Rows, each with roughly how far along a hidden order it lies (0 to 30)
[  0   3 -12  -2   6  18  -5 -11   0  -3  -6  37  -6   3   8   0   1  16
  -9  -5  -2   7   1   6  -3   1  -2  20  -6  27   4   2  -1   0   0  -1
  -4  26]
22
[ 0  2 -7 -2  3 13 -4 -6  2 -3 -5 38 -4  3  4  0  0  8 -8 -1 -2  4  6  3
 -4  0 -2 11 -3 18  3  1  7  1  0  1 -1 18]
17
[ -1   9 -10   2   2  36  -4  -9  -2  -4  -2   6   1   7  12  -2   3  -4
  -6  -9  -4  -6  -8   4  10  -1 -13  12  -5  -6   6   0  -7   0   0  -9
  -7  11]
2
[-1  0 -2 -6  2  6 -2 -3  0  0  0  4  0  1 12  0  0 -3 -5 -9 -3 -5  5  0
 14 -3 -4 -1 -5 -5  3  0  3 -2  1 -1 -4  9]
12
[ -1   2   3   9   2   7   2  -3   1   5   1 -11   2  -1  -4   0   0   0
   2   7  -1   1 -18   0   4   1  -1  -2   1   6   2  -2  -3   3  -2   0
   1 -14]
0
[  1   1  -2   5   1   0  -1  -3   2  -3   1  17   0   1  -6   1   0   5
  -2  11   0   6  -2  -1 -15   0   1  -1   5  18   0  -1   3   5   0   2
   3  -6]
9
[ -1   1  -2  -7   2  10  -3   2   0  -2   0   9   2   3  18  -1   0  -8
  -3 -10  -2  -9   6   1  25  -1  -3  -5  -7 -18   8   2   0  -3   1   0
  -5  12]
21
[ -1   4  -6   4  -2  14  -1 -12   0  -1  -4  14   2   3  -2  -1   1   3
  -6  -3  -5   2  -3   1  -5  -5  -6   3  -1   7  -4  -3  -1  -2   0 -11
  -2   7]
3
[ 2 -1  0 -7 -5 -5  1  6  0 -2 -4 25  0  0  3  2  0 -3  1 -1  2 -3 17  0
 -7 -2  5 -6  2 -5 -3 -1  9 -5  2 -3  3 10]
21
[  1   3  -4  -6  -3   4   0   9   2  -1  -4  42  -6   0   5   0   0  -5
   1  -4   4  -1  21   3 -10   2   7   5   0   1   6   1  10  -7   2   0
   5  16]
30
